Below are the code and all the weights of a small trained network. Each question names an input and a target symbol and asks about switching units off, where a switched-off unit gives its printed mean instead of its output.

import numpy as np


def w(rows, s, z=0):
    codes = np.array(rows[::2]) - 128.0
    scale = np.full(codes.shape[1], s)
    scale[-1] = z or s
    return codes * scale


def norm(h):
    return h / np.sqrt((h * h).mean(-1, keepdims=True) + 1e-5)


def f(y):
    return np.maximum(y, 0)


def softmax(a):
    e = np.exp(a - a.max(-1, keepdims=True))
    return e / e.sum(-1, keepdims=True)


def log_softmax(a):
    a = a - a.max(-1, keepdims=True)
    return a - np.log(np.exp(a).sum(-1, keepdims=True))


def net(x, mask):
    ids = ['αβγδζηθξτψω'.index(c) for c in x.split()]
    T = len(ids)
    res = E[ids] + P[:T]
    u = 0
    for l in range(2):
        q, k, v = (norm(res) @ M[l].T for M in (Q, K, V))
        z = softmax(np.where(np.tri(T) > 0, q @ k.T / 3**0.5, -1e9)) @ v
        res = res + np.where(mask[u], z, O[l][:, -1]) @ O[l][:, :-1]
        u += 1
        y = f(norm(res) @ A[l][:, :-1].T + A[l][:, -1])
        res = res + np.where(mask[u : u + 4], y, B[l][:, -1]) @ B[l][:, :-1]
        u += 4
    return log_softmax(norm(res)[-1] @ U[:, :-1].T + U[:, -1])


Q, K, V, O, A, B = {}, {}, {}, {}, {}, {}
E = w([
[101,98,164,179,147],'α',
[136,95,136,3,183],'β',
[100,116,75,95,165],'γ',
[98,157,131,122,142],'δ',
[140,159,183,103,134],'ζ',
[58,187,141,112,126],'η',
[87,115,145,102,145],'θ',
[133,54,113,131,166],'ξ',
[22,150,175,98,255],'τ',
[110,125,128,126,118],'ψ',
[102,99,138,88,123],'ω',
],0.0066)
P = w([
[215,168,79,191,7],'0',
[94,124,150,35,173],'1',
[84,102,135,68,151],'2',
[79,108,121,93,155],'3',
[90,100,128,79,127],'4',
[85,105,124,106,131],'5',
[79,143,113,139,146],'6',
[83,142,113,125,152],'7',
[95,125,112,125,142],'8',
[83,136,104,118,165],'9',
],0.0019)
Q[0] = w([
[250,137,167,253,39],'0.h1',
[191,157,46,197,192],'0.h1',
[248,74,49,208,156],'0.h1',
],0.0036)
K[0] = w([
[4,212,146,52,102],'0.h1',
[103,84,76,17,127],'0.h1',
[78,123,64,29,156],'0.h1',
],0.0041)
V[0] = w([
[138,127,71,125,149],'0.h1',
[170,125,84,134,90],'0.h1',
[139,139,133,4,147],'0.h1',
],0.0043)
O[0] = w([
[112,128,74,117,124,98],'0.h1',
[148,167,57,196,83,6],'0.h1',
[152,184,97,3,144,116],'0.h1',
],0.0044,0.0011)
A[0] = w([
[122,81,107,252,78,192],'0.n1',
[14,179,215,123,95,186],'0.n2',
[198,74,251,6,172,250],'0.n3',
[145,172,87,115,80,64],'0.n4',
],0.0024,0.0018)
B[0] = w([
[149,105,140,72,187,162],'0.n1',
[136,63,166,92,160,253],'0.n2',
[157,253,97,181,226,240],'0.n3',
[130,162,122,164,37,130],'0.n4',
],0.0034,0.0035)
Q[1] = w([
[107,128,170,67,234],'1.h1',
[80,120,170,93,254],'1.h1',
[72,113,187,99,242],'1.h1',
],0.0073)
K[1] = w([
[162,168,71,225,7],'1.h1',
[159,219,77,255,16],'1.h1',
[141,173,108,216,21],'1.h1',
],0.0051)
V[1] = w([
[182,77,80,122,143],'1.h1',
[173,165,73,185,3],'1.h1',
[220,159,209,167,160],'1.h1',
],0.0037)
O[1] = w([
[189,62,41,172,241,136],'1.h1',
[100,254,103,234,74,252],'1.h1',
[245,205,228,169,144,105],'1.h1',
],0.004,0.0016)
A[1] = w([
[56,207,147,56,161,86],'1.n1',
[242,128,82,169,235,94],'1.n2',
[22,139,178,101,195,250],'1.n3',
[191,165,40,3,190,41],'1.n4',
],0.0028,0.0012)
B[1] = w([
[156,73,109,152,96,196],'1.n1',
[223,78,100,153,53,153],'1.n2',
[200,60,100,132,3,253],'1.n3',
[54,170,124,191,127,165],'1.n4',
],0.0052,0.0045)
U = w([
[179,49,228,250,134,180],'α',
[174,157,74,30,178,173],'β',
[91,122,14,142,141,127],'γ',
[130,213,143,178,111,29],'δ',
[226,234,221,130,138,138],'ζ',
[55,141,183,72,1,215],'η',
[175,114,156,80,154,4],'θ',
[213,58,32,176,151,153],'ξ',
[49,104,196,82,229,156],'τ',
[113,207,102,246,141,92],'ψ',
[95,185,60,159,111,54],'ω',
],0.0073,0.0033)

Each question gives the input, a string of symbols that net reads in full, and the target symbol t.
The units are the heads (3 rows each of Q, K, V and O) and the neurons (one row each of A and B). Each row of codes is followed by its name. A weight is (code - 128) times the scale printed after its matrix; where a second scale follows, it is the last column's (O, A, B and U).
mask holds one flag per unit, layer by layer, with each layer's heads first. A switched-off unit (its flag False) gives its mean, the last column of its rows in O or B, instead of its output. The means were averaged over made-up inputs and are rounded, as every weight is.
A unit's drop is (log p(t) with every unit on - log p(t) with that unit switched off) / (log p(t) with every unit on - log p(t) with every unit switched off).
The circuit of an input: a set's keep is (log p(t) with only the set's units on - log p(t) with every unit switched off) / (log p(t) with every unit on - log p(t) with every unit switched off). Starting from all 10 units, units are removed one at a time, each time the one whose removal leaves the highest keep (on an exact tie, the one counted first), for as long as the keep stays at least 0.8.
circuit, biggest first: the units of the circuit, biggest drop first
k most important neurons: the k neurons with the biggest drops, biggest first
k most important neurons of layer l: the k neurons of layer l with the biggest drops, biggest first
drop of u: that unit's drop, to one decimal
input α δ τ α η ω β δ η ω, target α: circuit, biggest first : [0.h1]
input η γ ξ η α τ, target η: circuit, biggest first : [1.h1, 1.n3]
input γ τ ξ ω δ, target γ: circuit, biggest first : [1.h1, 0.h1]
input α ω ψ η α τ, target α: circuit, biggest first : [0.h1, 1.n3]
input α ψ ξ ω τ θ α η, target α: 2 most important neurons of layer 0 : [0.n2, 0.n1]
input ζ ζ τ τ ψ β, target ζ: circuit, biggest first : [1.h1, 0.n3]
input ζ α β ζ ω η ζ ω, target ζ: circuit, biggest first : [1.h1, 0.n3]
input η ψ δ ω η ξ, target η: circuit, biggest first : [1.h1, 0.h1]
input ξ β ζ δ α, target ξ: circuit, biggest first : [1.h1, 0.h1, 1.n2]
input ψ γ ψ, target ψ: 2 most important neurons : [0.n1, 1.n3]
input ξ δ η α ξ β, target ξ: 2 most important neurons of layer 0 : [0.n2, 0.n3]
input ξ θ β η α, target ξ: 2 most important neurons of layer 0 : [0.n2, 0.n3]
input ξ ξ ω, target ξ: 2 most important neurons : [1.n2, 0.n1]
input ζ β α η η ψ ζ θ, target ζ: circuit, biggest first : [1.h1]
input ξ η ω, target ξ: 2 most important neurons : [0.n2, 1.n2]
input η η α β, target η: 3 most important neurons of layer 1 : [1.n4, 1.n3, 1.n1]
input ξ τ ψ η ψ η β ω δ, target ξ: drop of 0.n2 : 0.7
input τ β α τ θ, target τ: drop of 1.n1 : 0.0
input γ ω η ξ, target γ: drop of 0.h1 : 0.3
input β β η γ ω, target β: circuit, biggest first : [0.h1]
input η α α β, target η: 2 most important neurons of layer 0 : [0.n1, 0.n4]
